Below is a small trained network, with its code and all its weights. Each question gives an input and a target symbol and asks what happens when units are switched off, that is, made to give their printed mean instead of their output.

import numpy as np


def w(rows, s, z=0):
    codes = np.array(rows[::2]) - 128.0
    scale = np.full(codes.shape[1], s)
    scale[-1] = z or s
    return codes * scale


def norm(h):
    return h / np.sqrt((h * h).mean(-1, keepdims=True) + 1e-5)


def f(y):
    return y / 2 * (1 + np.tanh(0.7978845608 * (y + 0.044715 * y**3)))


def softmax(a):
    e = np.exp(a - a.max(-1, keepdims=True))
    return e / e.sum(-1, keepdims=True)


def log_softmax(a):
    a = a - a.max(-1, keepdims=True)
    return a - np.log(np.exp(a).sum(-1, keepdims=True))


def net(x, mask):
    ids = ['αβγεζηθξπστφ'.index(c) for c in x.split()]
    T = len(ids)
    res = E[ids] + P[:T]
    q, k, v = (norm(res) @ M[0].T for M in (Q, K, V))
    z = softmax(np.where(np.tri(T) > 0, q @ k.T / 2**0.5, -1e9)) @ v
    res = res + np.where(mask[0], z, O[0][:, -1]) @ O[0][:, :-1]
    y = f(norm(res) @ A[0][:, :-1].T + A[0][:, -1])
    res = res + np.where(mask[1:17], y, B[0][:, -1]) @ B[0][:, :-1]
    return log_softmax(norm(res)[-1] @ U[:, :-1].T + U[:, -1])


Q, K, V, O, A, B = {}, {}, {}, {}, {}, {}
E = w([
[130,136,105,129,154],'α',
[110,176,38,172,253],'β',
[170,64,120,101,139],'γ',
[132,135,104,128,154],'ε',
[138,141,117,114,159],'ζ',
[133,139,119,113,157],'η',
[148,150,127,133,158],'θ',
[117,135,122,88,155],'ξ',
[84,119,113,117,137],'π',
[121,135,156,156,140],'σ',
[136,139,127,77,133],'τ',
[133,142,84,115,115],'φ',
],0.034)
P = w([
[143,66,117,116,197],'0',
[136,89,129,136,174],'1',
[126,112,136,147,160],'2',
[121,144,138,144,161],'3',
[109,170,143,145,157],'4',
[101,193,154,147,145],'5',
[91,225,152,147,148],'6',
[82,254,149,151,145],'7',
],0.0083)
Q[0] = w([
[48,197,30,114,195],'h0',
[92,202,126,136,249],'h0',
],0.012)
K[0] = w([
[123,254,156,151,78],'h0',
[25,252,173,70,25],'h0',
],0.0096)
V[0] = w([
[91,95,23,73,80],'h0',
[29,56,254,146,171],'h0',
],0.0099)
O[0] = w([
[71,227,63,90,41,167],'h0',
[33,177,245,109,188,4],'h0',
],0.011,0.0043)
A[0] = w([
[156,79,105,100,65,104],'n0',
[149,48,183,97,120,88],'n1',
[188,181,190,94,135,86],'n2',
[87,198,153,131,84,161],'n3',
[129,136,95,151,135,97],'n4',
[117,119,97,98,24,43],'n5',
[150,76,141,85,179,91],'n6',
[62,123,169,185,109,97],'n7',
[181,112,157,53,136,2],'n8',
[113,67,162,217,158,90],'n9',
[140,135,135,120,132,128],'n10',
[54,107,73,178,174,115],'n11',
[38,135,94,71,138,143],'n12',
[132,181,50,121,105,175],'n13',
[138,125,159,199,117,168],'n14',
[114,89,246,105,133,19],'n15',
],0.014,0.0056)
B[0] = w([
[16,183,122,144,156,162],'n0',
[26,90,100,226,135,144],'n1',
[108,112,143,40,60,139],'n2',
[97,5,77,119,90,153],'n3',
[129,114,176,102,137,149],'n4',
[126,119,139,254,96,154],'n5',
[100,133,183,158,73,168],'n6',
[151,76,132,56,94,135],'n7',
[234,19,174,10,140,136],'n8',
[169,194,108,132,19,153],'n9',
[115,123,134,130,111,132],'n10',
[165,198,169,52,159,171],'n11',
[194,161,131,179,104,182],'n12',
[102,71,177,121,81,254],'n13',
[139,133,77,114,59,137],'n14',
[66,116,207,194,67,138],'n15',
],0.0088,0.01)
U = w([
[131,115,113,109,145,39],'α',
[80,179,44,209,227,207],'β',
[63,5,110,186,160,151],'γ',
[131,60,39,89,166,15],'ε',
[174,59,121,141,157,54],'ζ',
[178,97,154,120,161,125],'η',
[248,97,144,251,136,189],'θ',
[168,209,161,124,129,114],'ξ',
[1,198,113,70,121,110],'π',
[82,143,254,229,98,214],'σ',
[174,78,181,46,3,14],'τ',
[90,158,53,227,18,252],'φ',
],0.0086,0.0022)

Each question gives the input, a string of symbols that net reads in full, and the target symbol t.
The units are the heads (2 rows each of Q, K, V and O) and the neurons (one row each of A and B). Each row of codes is followed by its name. A weight is (code - 128) times the scale printed after its matrix; where a second scale follows, it is the last column's (O, A, B and U).
mask holds one flag per unit, heads first, then neurons. A switched-off unit (its flag False) gives its mean, the last column of its rows in O or B, instead of its output. The means were averaged over made-up inputs and are rounded, as every weight is.
A unit's drop is (log p(t) with every unit on - log p(t) with that unit switched off) / (log p(t) with every unit on - log p(t) with every unit switched off).
The circuit of an input: a set's keep is (log p(t) with only the set's units on - log p(t) with every unit switched off) / (log p(t) with every unit on - log p(t) with every unit switched off). Starting from the 12 units with the biggest drops (on a tie, the unit counted first), units are removed one at a time, each time the one whose removal leaves the highest keep (on an exact tie, the one counted first), for as long as the keep stays at least 0.8.
circuit, biggest first: the units of the circuit, biggest drop first
most important unit: the unit with the biggest drop
k most important neurons: the k neurons with the biggest drops, biggest first
drop when u is switched off: that unit's drop, to one decimal
input ξ θ π η, target π: most important unit -> h0
input φ γ ε ξ θ, target ξ: 2 most important neurons -> [n2 n13]
input ε ξ τ α, target τ: circuit, biggest first -> [n13 n11]
input ζ φ ξ, target φ: circuit, biggest first -> [h0 n5]
input β ξ ξ, target ξ: circuit, biggest first -> [n12 h0 n13]
input θ θ ε η, target θ: 3 most important neurons -> [n13 n6 n0]
input ξ θ π, target π: 2 most important neurons -> [n13 n3]
input η α α β τ ζ, target τ: circuit, biggest first -> [n13 n5]
input ε φ τ, target φ: 2 most important neurons -> [n5 n0]
input σ ε ξ, target σ: 2 most important neurons -> [n12 n15]
input η τ η α θ φ π τ, target φ: 2 most important neurons -> [n5 n11]
input τ π π θ γ, target γ: 2 most important neurons -> [n1 n8]
input τ β β θ τ ε α, target τ: 2 most important neurons -> [n13 n0]
input φ ε ξ γ τ π, target τ: most important unit -> n3
input φ τ η ξ α, target ξ: 2 most important neurons -> [n11 n12]
input θ η σ π α, target σ: 2 most important neurons -> [n15 n12]
input θ γ φ θ β α σ θ, target σ: drop when n1 is switched off -> 0.0
input θ θ θ θ η, target θ: drop when n12 is switched off -> -0.1
input θ θ π ε, target π: drop when h0 is switched off -> 0.6
input ε ζ τ θ, target τ: most important unit -> n13
input ε β ε ε π ε, target π: drop when n3 is switched off -> 0.2
